Below are the code and all the weights of a small trained network. Each question names an input and a target symbol and asks about switching units off, where a switched-off unit gives its printed mean instead of its output.

import numpy as np


def w(rows, s, z=0):
    codes = np.array(rows[::2]) - 128.0
    scale = np.full(codes.shape[1], s)
    scale[-1] = z or s
    return codes * scale


def f(y):
    return y / 2 * (1 + np.tanh(0.7978845608 * (y + 0.044715 * y**3)))


def softmax(a):
    e = np.exp(a - a.max(-1, keepdims=True))
    return e / e.sum(-1, keepdims=True)


def log_softmax(a):
    a = a - a.max(-1, keepdims=True)
    return a - np.log(np.exp(a).sum(-1, keepdims=True))


def net(x, mask):
    ids = ['αβγδεζηθλμξπστφω'.index(c) for c in x.split()]
    T = len(ids)
    res = E[ids] + P[:T]
    u = 0
    for l in range(3):
        r = res
        for j in range(2):
            rows = slice(2 * j, 2 * j + 2)
            q, k, v = (r @ M[l][rows].T for M in (Q, K, V))
            z = softmax(np.where(np.tri(T) > 0, q @ k.T / 2**0.5, -1e9)) @ v
            o = O[l][rows]
            res = res + np.where(mask[u + j], z, o[:, -1]) @ o[:, :-1]
        u += 2
        y = f(res @ A[l][:, :-1].T + A[l][:, -1])
        res = res + np.where(mask[u : u + 4], y, B[l][:, -1]) @ B[l][:, :-1]
        u += 4
    return log_softmax(res[-1] @ U[:, :-1].T + U[:, -1])


Q, K, V, O, A, B = {}, {}, {}, {}, {}, {}
E = w([
[25,116,240],'α',
[137,143,133],'β',
[68,1,180],'γ',
[109,51,157],'δ',
[183,183,171],'ε',
[70,4,179],'ζ',
[148,248,241],'η',
[67,38,209],'θ',
[86,25,169],'λ',
[33,240,26],'μ',
[69,13,186],'ξ',
[101,45,164],'π',
[72,15,182],'σ',
[181,171,165],'τ',
[64,36,238],'φ',
[68,45,213],'ω',
],0.0089)
P = w([
[210,110,186],'0',
[116,59,103],'1',
[81,104,113],'2',
[55,131,121],'3',
[31,145,126],'4',
[19,164,127],'5',
[2,177,136],'6',
],0.0084)
Q[0] = w([
[206,109,105],'0.h1',
[80,202,151],'0.h1',
[5,129,159],'0.h2',
[108,153,115],'0.h2',
],0.011)
K[0] = w([
[152,103,165],'0.h1',
[123,132,104],'0.h1',
[246,110,206],'0.h2',
[162,171,147],'0.h2',
],0.011)
V[0] = w([
[21,222,2],'0.h1',
[107,147,205],'0.h1',
[102,245,137],'0.h2',
[31,116,130],'0.h2',
],0.0086)
O[0] = w([
[192,10,144,231],'0.h1',
[100,145,236,253],'0.h1',
[139,69,149,134],'0.h2',
[39,66,102,67],'0.h2',
],0.012,0.0024)
A[0] = w([
[118,123,230,143],'0.n1',
[232,255,110,70],'0.n2',
[167,109,20,253],'0.n3',
[213,71,50,165],'0.n4',
],0.0078,0.0043)
B[0] = w([
[76,190,69,254],'0.n1',
[254,167,91,175],'0.n2',
[88,203,220,157],'0.n3',
[160,129,233,181],'0.n4',
],0.0087,0.006)
Q[1] = w([
[215,109,47],'1.h1',
[68,174,6],'1.h1',
[81,220,158],'1.h2',
[235,98,254],'1.h2',
],0.0059)
K[1] = w([
[143,73,68],'1.h1',
[77,114,27],'1.h1',
[183,255,16],'1.h2',
[51,135,177],'1.h2',
],0.0091)
V[1] = w([
[255,195,57],'1.h1',
[148,21,178],'1.h1',
[139,150,147],'1.h2',
[136,56,61],'1.h2',
],0.0079)
O[1] = w([
[7,111,196,172],'1.h1',
[121,99,253,17],'1.h1',
[153,81,36,168],'1.h2',
[198,139,177,6],'1.h2',
],0.0049,0.012)
A[1] = w([
[71,70,146,206],'1.n1',
[104,93,249,245],'1.n2',
[30,99,145,255],'1.n3',
[212,71,201,204],'1.n4',
],0.012,0.0037)
B[1] = w([
[88,204,1,197],'1.n1',
[156,186,241,222],'1.n2',
[220,202,185,250],'1.n3',
[166,187,51,201],'1.n4',
],0.007,0.013)
Q[2] = w([
[65,163,99],'2.h1',
[84,249,101],'2.h1',
[22,128,141],'2.h2',
[83,219,74],'2.h2',
],0.011)
K[2] = w([
[123,192,69],'2.h1',
[110,168,136],'2.h1',
[229,96,188],'2.h2',
[247,132,146],'2.h2',
],0.012)
V[2] = w([
[29,163,65],'2.h1',
[89,254,54],'2.h1',
[249,179,73],'2.h2',
[190,109,232],'2.h2',
],0.0059)
O[2] = w([
[200,36,169,173],'2.h1',
[219,112,174,252],'2.h1',
[68,182,66,162],'2.h2',
[3,48,147,97],'2.h2',
],0.0065,0.025)
A[2] = w([
[148,37,208,100],'2.n1',
[155,103,130,248],'2.n2',
[88,201,118,99],'2.n3',
[253,160,90,66],'2.n4',
],0.013,0.011)
B[2] = w([
[2,5,150,139],'2.n1',
[126,225,84,166],'2.n2',
[120,47,47,154],'2.n3',
[105,73,141,252],'2.n4',
],0.01,0.037)
U = w([
[213,168,28,196],'α',
[169,246,190,188],'β',
[144,88,138,50],'γ',
[131,115,161,90],'δ',
[105,174,205,109],'ε',
[147,85,139,71],'ζ',
[126,70,194,47],'η',
[150,62,129,42],'θ',
[141,97,146,76],'λ',
[59,181,121,248],'μ',
[146,81,136,83],'ξ',
[134,105,158,104],'π',
[143,87,138,84],'σ',
[111,174,204,101],'τ',
[156,35,119,2],'φ',
[150,61,129,52],'ω',
],0.013,0.007)

Each question gives the input, a string of symbols that net reads in full, and the target symbol t.
The units are the heads (2 rows each of Q, K, V and O) and the neurons (one row each of A and B). Each row of codes is followed by its name. A weight is (code - 128) times the scale printed after its matrix; where a second scale follows, it is the last column's (O, A, B and U).
mask holds one flag per unit, layer by layer, with each layer's heads first. A switched-off unit (its flag False) gives its mean, the last column of its rows in O or B, instead of its output. The means were averaged over made-up inputs and are rounded, as every weight is.
A unit's drop is (log p(t) with every unit on - log p(t) with that unit switched off) / (log p(t) with every unit on - log p(t) with every unit switched off).
The circuit of an input: a set's keep is (log p(t) with only the set's units on - log p(t) with every unit switched off) / (log p(t) with every unit on - log p(t) with every unit switched off). Starting from the 12 units with the biggest drops (on a tie, the unit counted first), units are removed one at a time, each time the one whose removal leaves the highest keep (on an exact tie, the one counted first), for as long as the keep stays at least 0.8.
circuit, biggest first: the units of the circuit, biggest drop first
most important unit: the unit with the biggest drop
k most important neurons: the k neurons with the biggest drops, biggest first
k most important neurons of layer l: the k neurons of layer l with the biggest drops, biggest first
which heads matter: for each layer, one digit per head in row order, 1 if its drop is at least 0.15 and else 0, layers parted by /
input μ ξ θ, target μ: circuit, biggest first	2.h2, 0.h1, 2.h1
input τ τ θ, target α: most important unit	0.h1
input φ τ ζ λ η θ π, target α: circuit, biggest first	0.h1, 1.h1
input α τ μ η π η, target α: which heads matter	11 / 10 / 10
input η τ σ, target α: 4 most important neurons	1.n1, 1.n2, 2.n1, 0.n2
input ε π μ γ μ α γ, target β: which heads matter	10 / 10 / 00
input η τ ε ε μ η β, target η: 2 most important neurons of layer 0	0.n2, 0.n1
input α ζ η ε μ μ φ, target α: which heads matter	10 / 10 / 10
input α δ ε φ α γ, target α: circuit, biggest first	1.h1, 1.n2, 0.h1
input η ω τ φ, target α: which heads matter	10 / 01 / 00
input ε α η ζ β ζ θ, target α: 2 most important neurons	1.n1, 1.n2
input ε η δ μ ω ε ω, target ε: which heads matter	11 / 11 / 01
input μ μ α, target α: circuit, biggest first	2.h1, 2.n4, 0.h1
input μ β α, target μ: which heads matter	10 / 10 / 11
input φ θ η τ θ η φ, target β: circuit, biggest first	1.n3
input α η δ, target α: which heads matter	10 / 10 / 00
input θ τ π, target α: circuit, biggest first	0.h1, 1.n2
input η γ ε γ μ φ η, target η: 2 most important neurons	0.n2, 2.n1
input ε α μ η σ, target ε: which heads matter	11 / 10 / 01
input φ η μ η, target φ: most important unit	0.h1
input μ δ σ ζ α η, target μ: which heads matter	10 / 10 / 11
input η μ ω δ, target η: which heads matter	11 / 11 / 11
input η α ξ α ζ, target α: which heads matter	10 / 01 / 00
input η φ ε μ σ λ, target η: 4 most important neurons	1.n1, 0.n2, 2.n1, 1.n2
input τ α η τ η ξ, target α: 3 most important neurons	1.n1, 0.n1, 1.n2
